Below are the code and all the weights of a small trained network. Each question names an input and a target symbol and asks about switching units off, where a switched-off unit gives its printed mean instead of its output.

import numpy as np


def w(rows, s, z=0):
    codes = np.array(rows[::2]) - 128.0
    scale = np.full(codes.shape[1], s)
    scale[-1] = z or s
    return codes * scale


def norm(h):
    return h / np.sqrt((h * h).mean(-1, keepdims=True) + 1e-5)


def f(y):
    return y / 2 * (1 + np.tanh(0.7978845608 * (y + 0.044715 * y**3)))


def softmax(a):
    e = np.exp(a - a.max(-1, keepdims=True))
    return e / e.sum(-1, keepdims=True)


def log_softmax(a):
    a = a - a.max(-1, keepdims=True)
    return a - np.log(np.exp(a).sum(-1, keepdims=True))


def net(x, mask):
    ids = ['δζηθλμξπσψ'.index(c) for c in x.split()]
    T = len(ids)
    res = E[ids] + P[:T]
    u = 0
    for l in range(3):
        q, k, v = (norm(res) @ M[l].T for M in (Q, K, V))
        z = softmax(np.where(np.tri(T) > 0, q @ k.T / 2**0.5, -1e9)) @ v
        res = res + np.where(mask[u], z, O[l][:, -1]) @ O[l][:, :-1]
        u += 1
        y = f(norm(res) @ A[l][:, :-1].T + A[l][:, -1])
        res = res + np.where(mask[u : u + 8], y, B[l][:, -1]) @ B[l][:, :-1]
        u += 8
    return log_softmax(norm(res)[-1] @ U[:, :-1].T + U[:, -1])


Q, K, V, O, A, B = {}, {}, {}, {}, {}, {}
E = w([
[222,103,140,77,63],'δ',
[125,59,149,99,218],'ζ',
[101,206,75,108,120],'η',
[163,76,72,144,219],'θ',
[157,157,55,174,201],'λ',
[201,175,96,102,173],'μ',
[101,254,107,160,114],'ξ',
[169,179,137,198,194],'π',
[84,117,46,141,78],'σ',
[153,115,170,203,146],'ψ',
],0.014)
P = w([
[89,162,107,53,253],'0',
[131,155,96,140,207],'1',
[152,149,99,149,162],'2',
[155,153,110,168,142],'3',
[168,161,124,181,117],'4',
[183,150,130,190,98],'5',
[191,150,124,184,80],'6',
[194,147,114,188,66],'7',
[193,182,102,190,96],'8',
],0.0042)
Q[0] = w([
[18,217,60,239,216],'L0H0',
[27,25,255,10,194],'L0H0',
],0.0051)
K[0] = w([
[188,109,84,25,190],'L0H0',
[2,95,130,137,242],'L0H0',
],0.009)
V[0] = w([
[166,56,124,61,84],'L0H0',
[1,103,110,179,192],'L0H0',
],0.0061)
O[0] = w([
[224,110,179,192,2,4],'L0H0',
[61,146,93,208,112,47],'L0H0',
],0.0072,0.0018)
A[0] = w([
[142,197,116,21,36,96],'L0N0',
[39,118,93,64,115,106],'L0N1',
[225,165,134,116,80,95],'L0N2',
[124,116,127,254,174,58],'L0N3',
[159,226,149,194,73,5],'L0N4',
[72,39,48,144,69,9],'L0N5',
[120,241,130,234,109,62],'L0N6',
[51,190,165,184,144,47],'L0N7',
],0.0072,0.0022)
B[0] = w([
[144,26,98,139,208,197],'L0N0',
[153,136,73,224,138,168],'L0N1',
[246,35,135,116,97,211],'L0N2',
[81,114,85,50,162,254],'L0N3',
[136,56,125,85,196,159],'L0N4',
[170,131,245,253,171,177],'L0N5',
[74,182,103,107,254,252],'L0N6',
[57,214,103,97,96,183],'L0N7',
],0.0062,0.0029)
Q[1] = w([
[196,79,86,95,247],'L1H0',
[95,126,77,170,164],'L1H0',
],0.014)
K[1] = w([
[248,85,144,160,50],'L1H0',
[179,169,174,212,101],'L1H0',
],0.011)
V[1] = w([
[49,79,124,251,97],'L1H0',
[138,138,110,255,54],'L1H0',
],0.0067)
O[1] = w([
[95,97,169,246,137,209],'L1H0',
[122,145,73,205,166,249],'L1H0',
],0.011,0.0016)
A[1] = w([
[104,80,185,110,130,3],'L1N0',
[173,94,166,117,106,105],'L1N1',
[163,167,149,141,128,27],'L1N2',
[129,130,123,89,59,183],'L1N3',
[120,130,145,252,128,136],'L1N4',
[110,125,145,221,125,189],'L1N5',
[71,142,132,112,149,75],'L1N6',
[119,82,173,154,140,212],'L1N7',
],0.019,0.003)
B[1] = w([
[197,151,162,160,113,124],'L1N0',
[11,119,127,176,125,164],'L1N1',
[131,83,123,119,132,124],'L1N2',
[180,159,110,169,196,153],'L1N3',
[121,183,64,213,219,251],'L1N4',
[135,159,39,194,188,225],'L1N5',
[77,90,117,148,30,165],'L1N6',
[168,174,145,136,149,150],'L1N7',
],0.011,0.013)
Q[2] = w([
[95,254,127,97,139],'L2H0',
[80,161,95,144,7],'L2H0',
],0.0093)
K[2] = w([
[179,251,61,2,143],'L2H0',
[101,220,144,63,142],'L2H0',
],0.0083)
V[2] = w([
[67,155,209,73,205],'L2H0',
[2,63,190,192,200],'L2H0',
],0.0047)
O[2] = w([
[119,94,253,125,221,87],'L2H0',
[147,28,130,98,245,251],'L2H0',
],0.0072,0.0012)
A[2] = w([
[116,109,74,119,52,255],'L2N0',
[162,45,124,63,104,233],'L2N1',
[84,190,118,165,57,42],'L2N2',
[93,246,204,179,153,226],'L2N3',
[143,42,140,152,169,58],'L2N4',
[192,180,165,87,124,183],'L2N5',
[125,219,83,84,134,152],'L2N6',
[113,102,101,217,114,198],'L2N7',
],0.012,0.0043)
B[2] = w([
[183,136,160,169,72,198],'L2N0',
[189,130,177,160,89,226],'L2N1',
[167,193,160,124,126,135],'L2N2',
[198,152,243,222,160,235],'L2N3',
[186,2,147,93,114,149],'L2N4',
[195,153,214,141,123,167],'L2N5',
[229,64,84,83,113,225],'L2N6',
[202,69,79,140,160,255],'L2N7',
],0.0084,0.0068)
U = w([
[164,65,93,186,57,11],'δ',
[147,134,236,160,142,89],'ζ',
[135,166,84,125,48,118],'η',
[133,10,146,112,190,44],'θ',
[105,98,31,69,124,109],'λ',
[200,176,119,38,180,91],'μ',
[111,217,184,133,93,168],'ξ',
[79,130,171,76,184,212],'π',
[142,147,96,196,170,218],'σ',
[60,108,149,138,73,253],'ψ',
],0.012,0.0038)

Each question gives the input, a string of symbols that net reads in full, and the target symbol t.
The units are the heads (2 rows each of Q, K, V and O) and the neurons (one row each of A and B). Each row of codes is followed by its name. A weight is (code - 128) times the scale printed after its matrix; where a second scale follows, it is the last column's (O, A, B and U).
mask holds one flag per unit, layer by layer, with each layer's heads first. A switched-off unit (its flag False) gives its mean, the last column of its rows in O or B, instead of its output. The means were averaged over made-up inputs and are rounded, as every weight is.
A unit's drop is (log p(t) with every unit on - log p(t) with that unit switched off) / (log p(t) with every unit on - log p(t) with every unit switched off).
The circuit of an input: a set's keep is (log p(t) with only the set's units on - log p(t) with every unit switched off) / (log p(t) with every unit on - log p(t) with every unit switched off). Starting from the 12 units with the biggest drops (on a tie, the unit counted first), units are removed one at a time, each time the one whose removal leaves the highest keep (on an exact tie, the one counted first), for as long as the keep stays at least 0.8.
circuit, biggest first: the units of the circuit, biggest drop first
k most important neurons: the k neurons with the biggest drops, biggest first
top k neurons in layer l: the k neurons of layer l with the biggest drops, biggest first
input ψ ψ σ λ δ σ μ, target δ: top 2 neurons in layer 1 => [L1N4; L1N1]
input ψ σ σ δ η, target δ: circuit, biggest first => [L1N4; L0N2; L0H0]
input σ δ ξ μ δ, target δ: 3 most important neurons => [L1N4; L1N1; L0N2]
input ξ λ θ, target θ: circuit, biggest first => [L1N5; L0H0; L1N4; L1H0]
input λ θ ζ σ δ θ ψ σ ζ, target θ: top neuron in layer 1 => [L1N5]
input θ σ δ ξ σ, target δ: circuit, biggest first => [L0H0; L1N4]
input ξ σ ξ ξ δ σ σ θ, target δ: 2 most important neurons => [L1N4; L1N5]
input λ ξ λ δ, target μ: 2 most important neurons => [L1N6; L1N3]
input η η ζ π, target π: 3 most important neurons => [L1N5; L0N6; L1N4]
input η η ξ ψ, target ψ: 4 most important neurons => [L1N6; L1N4; L1N5; L0N3]
input η ξ ξ ξ, target ξ: top 2 neurons in layer 2 => [L2N3; L2N7]
input ψ σ δ θ, target δ: 3 most important neurons => [L1N4; L0N6; L1N5]
input δ ψ σ σ λ η σ δ ζ, target δ: 3 most important neurons => [L1N4; L1N5; L0N2]
input π σ λ σ σ δ ζ ψ σ, target θ: 4 most important neurons => [L1N1; L1N5; L1N4; L1N6]
input ψ θ ψ λ, target λ: top 2 neurons in layer 1 => [L1N4; L1N6]
input θ σ δ λ σ ζ ψ, target θ: 4 most important neurons => [L1N1; L1N4; L1N5; L1N6]
input ψ λ ψ δ, target θ: 2 most important neurons => [L0N0; L1N6]
input π π λ ψ ζ, target ζ: 2 most important neurons => [L1N5; L1N0]
input δ θ μ ψ ξ σ, target θ: 2 most important neurons => [L1N1; L1N5]
input ξ δ θ ξ ξ ξ σ σ η, target δ: 3 most important neurons => [L1N4; L0N0; L1N1]
input ψ θ π ζ η, target η: top 3 neurons in layer 1 => [L1N6; L1N4; L1N5]
input ψ η π ψ η σ ζ δ, target δ: top 3 neurons in layer 0 => [L0N2; L0N6; L0N3]
input λ ξ ζ δ, target μ: top 3 neurons in layer 0 => [L0N5; L0N1; L0N4]
input μ ψ ζ ψ ξ ξ, target μ: top 2 neurons in layer 0 => [L0N4; L0N6]
input θ σ ξ μ π ζ ψ ξ, target μ: top neuron in layer 0 => [L0N4]
input λ δ δ δ π, target ζ: top 3 neurons in layer 2 => [L2N5; L2N6; L2N7]
input λ ξ π, target π: top neuron in layer 2 => [L2N7]
input η μ η δ ψ λ λ, target θ: top 4 neurons in layer 1 => [L1N1; L1N5; L1N4; L1N6]
input ψ π ψ π δ, target θ: most important neuron => [L1N6]
input ψ ψ λ θ ζ, target ζ: top 4 neurons in layer 1 => [L1N0; L1N5; L1N7; L1N4]
